Below are the code and all the weights of a small trained network. Each question names an input and a target symbol and asks about switching units off, where a switched-off unit gives its printed mean instead of its output.

import numpy as np


def w(rows, s, z=0):
    codes = np.array(rows[::2]) - 128.0
    scale = np.full(codes.shape[1], s)
    scale[-1] = z or s
    return codes * scale


def softmax(a):
    e = np.exp(a - a.max(-1, keepdims=True))
    return e / e.sum(-1, keepdims=True)


def log_softmax(a):
    a = a - a.max(-1, keepdims=True)
    return a - np.log(np.exp(a).sum(-1, keepdims=True))


def net(x, mask):
    ids = ['αγεζθλμξσψ'.index(c) for c in x.split()]
    T = len(ids)
    res = E[ids] + P[:T]
    u = 0
    for l in range(3):
        r = res
        for j in range(3):
            rows = slice(3 * j, 3 * j + 3)
            q, k, v = (r @ M[l][rows].T for M in (Q, K, V))
            z = softmax(np.where(np.tri(T) > 0, q @ k.T / 3**0.5, -1e9)) @ v
            o = O[l][rows]
            res = res + np.where(mask[u + j], z, o[:, -1]) @ o[:, :-1]
        u += 3
    return log_softmax(res[-1] @ U[:, :-1].T + U[:, -1])


Q, K, V, O = {}, {}, {}, {}
E = w([
[41,155,138],'α',
[129,169,106],'γ',
[180,190,115],'ε',
[147,75,157],'ζ',
[138,89,111],'θ',
[142,91,84],'λ',
[140,115,162],'μ',
[88,123,142],'ξ',
[3,172,99],'σ',
[112,107,39],'ψ',
],0.016)
P = w([
[2,105,179],'0',
[92,121,111],'1',
[74,126,91],'2',
[137,173,108],'3',
[145,186,108],'4',
[100,145,92],'5',
[111,150,97],'6',
],0.0078)
Q[0] = w([
[134,84,4],'L0H1',
[200,107,200],'L0H1',
[65,196,64],'L0H1',
[109,83,76],'L0H2',
[123,92,120],'L0H2',
[167,84,229],'L0H2',
[185,131,84],'L0H3',
[92,140,177],'L0H3',
[157,145,129],'L0H3',
],0.015)
K[0] = w([
[91,11,119],'L0H1',
[244,183,169],'L0H1',
[57,51,36],'L0H1',
[96,164,252],'L0H2',
[118,155,177],'L0H2',
[147,212,63],'L0H2',
[166,146,43],'L0H3',
[91,131,159],'L0H3',
[131,149,67],'L0H3',
],0.014)
V[0] = w([
[102,104,104],'L0H1',
[84,73,116],'L0H1',
[124,125,127],'L0H1',
[166,91,144],'L0H2',
[121,6,28],'L0H2',
[129,103,165],'L0H2',
[153,158,64],'L0H3',
[107,164,101],'L0H3',
[166,142,160],'L0H3',
],0.013)
O[0] = w([
[191,104,154,213],'L0H1',
[231,82,131,254],'L0H1',
[139,121,129,139],'L0H1',
[162,175,187,51],'L0H2',
[108,2,113,139],'L0H2',
[212,173,131,140],'L0H2',
[131,74,49,107],'L0H3',
[79,63,113,187],'L0H3',
[246,113,105,43],'L0H3',
],0.0076,0.0048)
Q[1] = w([
[191,98,121],'L1H1',
[86,158,98],'L1H1',
[180,133,7],'L1H1',
[189,104,47],'L1H2',
[128,166,113],'L1H2',
[125,35,121],'L1H2',
[107,84,185],'L1H3',
[199,139,111],'L1H3',
[47,69,206],'L1H3',
],0.017)
K[1] = w([
[157,47,90],'L1H1',
[89,194,195],'L1H1',
[73,93,250],'L1H1',
[182,129,44],'L1H2',
[143,97,149],'L1H2',
[104,169,45],'L1H2',
[118,97,168],'L1H3',
[121,93,72],'L1H3',
[120,117,213],'L1H3',
],0.017)
V[1] = w([
[170,198,49],'L1H1',
[136,233,143],'L1H1',
[108,151,186],'L1H1',
[101,41,160],'L1H2',
[192,72,254],'L1H2',
[82,165,103],'L1H2',
[109,34,51],'L1H3',
[83,87,93],'L1H3',
[18,174,153],'L1H3',
],0.0074)
O[1] = w([
[30,131,121,1],'L1H1',
[126,3,123,98],'L1H1',
[189,48,128,186],'L1H1',
[142,67,44,177],'L1H2',
[163,32,139,50],'L1H2',
[163,179,151,163],'L1H2',
[115,205,43,179],'L1H3',
[147,201,95,183],'L1H3',
[212,212,184,208],'L1H3',
],0.0061,0.0039)
Q[2] = w([
[185,70,128],'L2H1',
[107,137,162],'L2H1',
[53,96,112],'L2H1',
[153,93,84],'L2H2',
[116,50,183],'L2H2',
[239,66,132],'L2H2',
[24,155,252],'L2H3',
[112,168,62],'L2H3',
[148,79,21],'L2H3',
],0.018)
K[2] = w([
[168,118,88],'L2H1',
[30,128,125],'L2H1',
[102,89,161],'L2H1',
[181,78,156],'L2H2',
[73,179,191],'L2H2',
[187,194,151],'L2H2',
[58,113,252],'L2H3',
[151,63,100],'L2H3',
[126,100,28],'L2H3',
],0.018)
V[2] = w([
[207,254,113],'L2H1',
[91,92,98],'L2H1',
[196,55,169],'L2H1',
[48,77,119],'L2H2',
[28,102,94],'L2H2',
[101,152,111],'L2H2',
[168,93,175],'L2H3',
[177,59,107],'L2H3',
[149,86,85],'L2H3',
],0.011)
O[2] = w([
[48,168,104,235],'L2H1',
[102,143,150,61],'L2H1',
[224,213,82,200],'L2H1',
[179,133,117,90],'L2H2',
[254,143,151,30],'L2H2',
[212,126,164,56],'L2H2',
[140,232,135,141],'L2H3',
[140,145,252,251],'L2H3',
[132,86,233,227],'L2H3',
],0.0083,0.0023)
U = w([
[91,138,231,238],'α',
[137,236,211,72],'γ',
[137,71,189,184],'ε',
[127,148,131,202],'ζ',
[62,154,171,46],'θ',
[104,143,223,219],'λ',
[181,91,64,127],'μ',
[111,254,132,63],'ξ',
[197,148,172,1],'σ',
[130,205,184,180],'ψ',
],0.0096,0.0026)

Each question gives the input, a string of symbols that net reads in full, and the target symbol t.
The units are the heads (3 rows each of Q, K, V and O). Each row of codes is followed by its name. A weight is (code - 128) times the scale printed after its matrix; where a second scale follows, it is the last column's (O and U).
mask holds one flag per head, layer by layer. A switched-off head (its flag False) gives its mean, the last column of its rows in O, instead of its output. The means were averaged over made-up inputs and are rounded, as every weight is.
A unit's drop is (log p(t) with every unit on - log p(t) with that unit switched off) / (log p(t) with every unit on - log p(t) with every unit switched off).
The circuit of an input: a set's keep is (log p(t) with only the set's units on - log p(t) with every unit switched off) / (log p(t) with every unit on - log p(t) with every unit switched off). Starting from all 9 units, units are removed one at a time, each time the one whose removal leaves the highest keep (on an exact tie, the one counted first), for as long as the keep stays at least 0.8.
circuit, biggest first: the units of the circuit, biggest drop first
unit that matters most: the unit with the biggest drop
heads that matter: for each layer, one digit per head in row order, 1 if its drop is at least 0.15 and else 0, layers parted by /
input α ζ γ α ψ α, target ξ: circuit, biggest first -> [L2H3; L1H3; L0H3]
input μ ζ γ μ γ ψ μ, target γ: circuit, biggest first -> [L2H3; L1H1; L0H3; L1H2]
input σ σ σ μ, target θ: circuit, biggest first -> [L2H1; L1H3; L0H2; L1H2]
input σ ε σ, target θ: heads that matter -> 011 / 001 / 110
input σ ψ ξ μ ξ λ, target θ: unit that matters most -> L2H1
input ε ε ε σ ξ, target μ: circuit, biggest first -> [L2H3; L0H1]
input ε α μ, target μ: heads that matter -> 110 / 110 / 001
input λ σ μ α, target α: heads that matter -> 010 / 111 / 101
input ψ ε μ γ ξ, target ε: heads that matter -> 010 / 011 / 111
input θ ξ ψ ε, target μ: circuit, biggest first -> [L0H2; L0H3]
input σ γ ξ, target θ: heads that matter -> 011 / 101 / 100
input λ σ μ θ μ, target α: heads that matter -> 110 / 111 / 101
input ε α ζ ζ σ θ μ, target μ: circuit, biggest first -> [L2H3; L0H2; L0H1; L1H2]
input ζ θ λ ξ γ γ α, target σ: unit that matters most -> L1H2
input ψ σ θ α, target ε: circuit, biggest first -> [L0H2; L2H1]
input σ σ θ, target θ: circuit, biggest first -> [L1H3; L2H1; L1H2; L0H2]
input γ σ σ λ σ, target θ: heads that matter -> 100 / 011 / 101
input ε ξ α, target μ: circuit, biggest first -> [L2H3; L0H2; L0H1; L1H2]
input α ε γ γ α λ θ, target α: heads that matter -> 001 / 100 / 011
input ψ ξ α ξ γ ζ, target ε: heads that matter -> 110 / 011 / 111
input σ θ ψ μ α α, target θ: heads that matter -> 011 / 111 / 101
input μ α μ σ ζ, target γ: unit that matters most -> L2H3
